Each row has a name. After each piece below comes the name of the row it's from, unless a question asks for something else. Each question is about the rows just above it. Places in a row count from 1.

Columns, left to right: N H S K F
naduv: 15,-13,-2,-20,-16
Sabal: -1,-2,-19,-33,3
gove: -34,5,-20,1,-5
mal: -10,-14,7,-36,10
pezeg: 18,-9,-26,2,2
Ved: -7,-38,19,3,24
megir: 18,-9,-26,-84,4
gib: -38,24,-7,18,3
zon: 0,12,-12,-12,13
pof: -13,-21,-16,-56,0
Put 4,18,-9,-26,-84 back in order: which row is it?
megir
Put 2,18,-9,-26,2 back in order: which row is it?
pezeg
Which row holds these entries in another order? -20,1,-34,5,-5
gove
Table of tags by key:
7 -> K_847
-1 -> K_151
-19 -> K_765
Join Sabal by its entry at place 3:
K_765
-10,-14,7,-36,10 is in which row?
mal
Which row holds these entries in another order? -84,-26,-9,4,18
megir

Columns, left to right: X M P D Q L Z G R C
nez: 15,3,21,7,20,-1,-8,-3,18,5
Kos: -6,2,-3,-13,-8,27,6,36,-2,0
puni: 7,3,14,27,10,-9,13,-22,11,10
duli: -7,1,-21,-51,-14,30,-22,59,-14,-14
Nibup: 6,21,7,20,-41,25,65,23,-35,16
tags:
0 -> K_244
1 -> K_280
21 -> K_467
20 -> K_100
2 -> K_846
Join Nibup by its entry at place 2:
K_467
The next 3 entries after 3,21,7,20:
-1,-8,-3
Where do 7,3,14,27,10,-9,13,-22,11,10 appear?
puni

Columns, left to right: Y B U E A
Gotiv: -9,25,56,-49,40
nesu: 35,-27,-32,66,12
vafaz: 40,-23,-31,71,26
Supov: -38,-16,-2,-35,-86
Nenis: -23,-8,-48,2,-68
Deziz: -39,-5,-9,-37,-76
tume: 14,-17,-70,57,-26
lolu: 38,-2,30,28,73
sifu: 39,-16,6,48,47
Which row holds 39,-16,6,48,47?
sifu
25,-27,-23,-16,-8 is in which column, read top down?
B
key -> tag
56 -> K_225
41 -> K_369
-50 -> K_84
40 -> K_330
70 -> K_73
-49 -> K_587
57 -> K_5
71 -> K_917
Join vafaz by its entry at place 4:
K_917
Which column holds 26,-86,-68,-76,-26,73 top down?
A

Columns, left to right: Varus vasi Vego dek Zep gamef muna Pizip
lum: 3,0,1,3,0,7,-1,-2
debo: -51,19,-21,-5,8,62,-51,2
sir: 3,6,8,7,6,2,-5,-4
kitil: -28,-68,17,-1,-17,-9,22,-34
vufod: -9,-4,0,-1,-6,2,2,7
penok: 0,11,-18,9,8,-20,-2,-3
begaf: 35,-31,72,-24,27,10,59,-48
talif: -1,-2,-3,6,-3,-1,4,-3
Dabi: 3,0,1,3,0,7,-1,-8
bigat: 0,1,7,2,-9,-4,-6,-1
gomeg: -1,-9,-4,0,5,-2,4,5
Which column holds this, read top down? 7,-1,-1,9,-24
dek
key -> tag
35 -> K_468
1 -> K_511
73 -> K_163
2 -> K_635
72 -> K_774
8 -> K_551
The tag of begaf, keyed by place 3:
K_774
Give the next 3 entries after 0,1,7.
2,-9,-4
Give the next 3 entries after -1,-9,-4,0.
5,-2,4
Which column holds this, read top down? 0,19
vasi
7,0,2,-9,2,-4,-1,-6 is which row reordered?
vufod
-2,-1,0,0,1,3,3,7 is which row reordered?
lum

Columns, left to right: Nasi Zor guz lare Nufek gub Nurob
reraz: -70,-43,5,-19,56,15,44
lizib: -45,-11,2,-38,14,-10,-34
Lonev: 57,10,31,-32,-35,-22,-85
sugag: -11,3,1,10,-42,-70,-12
busog: -11,2,10,-42,1,-12,-70
-42,1,-12,-70,-11,2,10 is which row reordered?
busog
key -> tag
-13 -> K_957
-22 -> K_749
-12 -> K_858
1 -> K_983
-10 -> K_377
-9 -> K_489
15 -> K_588
The tag of busog, keyed by place 6:
K_858
-11,2,10,-42,1,-12,-70 is in which row?
busog
The next 3 entries after 2,10,-42:
1,-12,-70
Which column holds -70,-45,57 top down?
Nasi

Columns, left to right: nif Voven pes Zoduz lubu vib Gez
Runit: 3,-8,-6,1,-26,9,-9
Pesar: 11,-15,-39,-10,3,-73,7
Tor: -41,16,-40,10,-43,-4,-63
Zivav: -32,24,-16,2,-21,17,-42
zevap: 17,5,-24,-37,13,-32,7
fuli: 5,6,-6,-14,22,-26,8
Which column holds this, read top down? -43,-21
lubu
Table of tags by key:
10 -> K_202
-6 -> K_119
-40 -> K_526
-41 -> K_315
-39 -> K_186
-43 -> K_758
Join Tor by its entry at place 3:
K_526

Columns, left to right: vinuk mog defi Gabi Somok fizel fugur kurul tuleg teveb
Sular: -15,23,-34,-31,-19,1,-29,12,-21,48
pelod: 28,-21,-23,-73,-32,-7,-21,40,2,11
pifi: -25,38,-42,-27,-16,4,-37,9,-29,65
dep: -37,37,-13,31,6,7,-13,-21,-22,40
meriz: -33,40,-31,3,-4,7,-27,-6,-28,57
sif: 30,-42,27,-12,-1,-2,20,10,28,-46
Which column holds 4,7,7,-2 top down?
fizel
tags:
-37 -> K_702
20 -> K_162
-46 -> K_517
-12 -> K_664
-13 -> K_893
19 -> K_644
-29 -> K_673
Join sif by its entry at place 7:
K_162
Which column holds -22,-28,28 top down?
tuleg
65,40,57,-46 is in which column, read top down?
teveb
which: -15,23,-34,-31,-19,1,-29,12,-21,48
Sular

Columns, left to right: zamu san Lebi fosaf visil saz Fosul ral nimep Fidu
pezez: -82,-3,-10,-50,-10,-8,24,-4,2,-52
fud: -82,-3,-10,-50,9,-8,24,-4,2,-59
giz: 2,-4,-50,-52,-10,-8,-81,-3,24,-10
Which row holds these entries in another order? -10,-3,-82,-59,-4,24,-50,-8,2,9
fud
Put -82,-52,-50,-10,-10,-8,-4,-3,2,24 back in order: which row is it?
pezez

Columns, left to right: malok nepo fibo ruz fuziz
zepu: 31,15,9,-26,35
Ponag: 2,-9,-4,-14,0
ler: 6,65,-4,-31,35
Mil: -26,15,31,35,10
Which row holds these entries in another order? 35,-26,9,15,31
zepu
which: -26,15,31,35,10
Mil
which: 6,65,-4,-31,35
ler

Columns, left to right: Pur vum lamup Kef dobef niz Dabe
mize: 12,16,31,-17,-5,-33,-84
nema: -46,19,9,3,-17,31,3
ziru: 19,31,-17,3,-46,3,10
-84,-33,-5,-17,31,16,12 is which row reordered?
mize
-46,19 is in which column, read top down?
Pur
The next 3 entries after 16,31,-17:
-5,-33,-84
-46,-17,3,3,10,19,31 is which row reordered?
ziru
What are the next 3 entries after -17,3?
-46,3,10
Give the next 3 entries after -46,19.
9,3,-17

Columns, left to right: Nuv lak buz rora zego
Meriv: -26,18,-2,-7,9
fader: 24,-21,15,-38,-56
Bogon: 40,-10,10,-15,3
Vabi: -26,18,-2,-7,16
Table of tags by key:
-55 -> K_299
-56 -> K_79
17 -> K_821
-7 -> K_592
16 -> K_524
Join Vabi by its entry at place 5:
K_524
Which row holds 40,-10,10,-15,3?
Bogon
which: -26,18,-2,-7,9
Meriv

Columns, left to right: gid sib Pavi duge Malo
Bamu: -2,-5,-61,-29,52
raf: -52,-57,1,22,-30
situ: -57,22,-52,-29,1
gom: -37,-38,18,-49,42
bivu: 76,-12,-28,-11,-22
bodo: 78,-31,1,-12,-10
Dosu: 22,29,-3,23,-74
Which column holds this, read top down? 76,78,22
gid
1,-57,22,-52,-29 is which row reordered?
situ

Columns, left to right: Sinar Lepim zat Lodif rusof lones Mibu lozag ruzi
leda: 2,6,-2,-5,-1,3,6,-7,-7
lupam: -41,31,51,37,1,39,-20,-23,18
ves: -8,11,6,0,-1,5,5,-14,5
med: -1,29,12,-30,18,-2,-22,-25,1
Fela: 10,1,2,6,-3,1,-3,-9,5
Mepi: 4,-8,0,2,6,-2,-1,7,-6
paz: 10,1,2,6,-3,1,-3,-9,3
Novo: 1,21,9,-24,17,0,-13,-16,1
zuf: -7,37,11,-64,55,-2,-22,-36,26
Give the next 3 entries after 9,-24,17,0.
-13,-16,1
tags:
4 -> K_813
10 -> K_271
0 -> K_607
18 -> K_709
-1 -> K_759
11 -> K_210
-7 -> K_245
-41 -> K_804
17 -> K_971
The tag of med, keyed by place 1:
K_759
Which column holds -1,10 top down?
Sinar

Columns, left to right: vapi toz fifip nuzo Rud reguz mapak Dodar
mabu: 17,57,78,32,-39,23,13,-25
Tamu: -7,-12,85,31,-10,-19,-53,-28
tid: -12,31,85,-7,-10,-19,-53,-50
tags:
-25 -> K_104
-53 -> K_610
13 -> K_175
-52 -> K_566
14 -> K_936
The tag of mabu, keyed by place 7:
K_175
Give the next 3 entries after 57,78,32,-39.
23,13,-25
What are the next 3 entries after -7,-12,85,31?
-10,-19,-53
which: -12,31,85,-7,-10,-19,-53,-50
tid

Columns, left to right: zumu zoto pel vepil fudu mifi
Sar: -11,-1,4,-2,-3,14
fika: -7,-13,14,-1,11,-17
veg: 2,1,1,-5,4,7
res: 5,-4,-9,5,-2,-5
lutiz: -9,-3,1,-4,8,8
dozet: -10,-24,-3,20,8,-22
Daluk: 2,-73,39,30,-23,-83
Dibo: -27,-32,-16,-52,54,-13
sege: 19,-5,-6,0,8,-7
Kov: -2,0,-7,-5,17,-8
pum: 8,-4,0,19,-7,-6
-7,-6,-5,0,8,19 is which row reordered?
sege
The next 3 entries after -32,-16:
-52,54,-13
Which column holds 14,-17,7,-5,8,-22 top down?
mifi
Which column holds 1,-9,1,-3,39,-16,-6 top down?
pel
key -> tag
-9 -> K_238
-7 -> K_785
-5 -> K_888
0 -> K_786
-6 -> K_488
The tag of sege, keyed by place 3:
K_488

Columns, left to right: J T V W
pilu: 18,8,-24,-32
lika: 11,7,11,0
kofe: -15,-27,45,82
vul: -15,45,-27,81
kimag: 0,25,17,68
Which column holds 8,7,-27,45 top down?
T
Which row holds these entries in another order? 45,82,-27,-15
kofe
key -> tag
-14 -> K_727
8 -> K_130
17 -> K_298
19 -> K_557
18 -> K_563
9 -> K_621
-15 -> K_922
Join pilu by its entry at place 1:
K_563
-15,0 is in which column, read top down?
J
11,7,11,0 is in which row?
lika

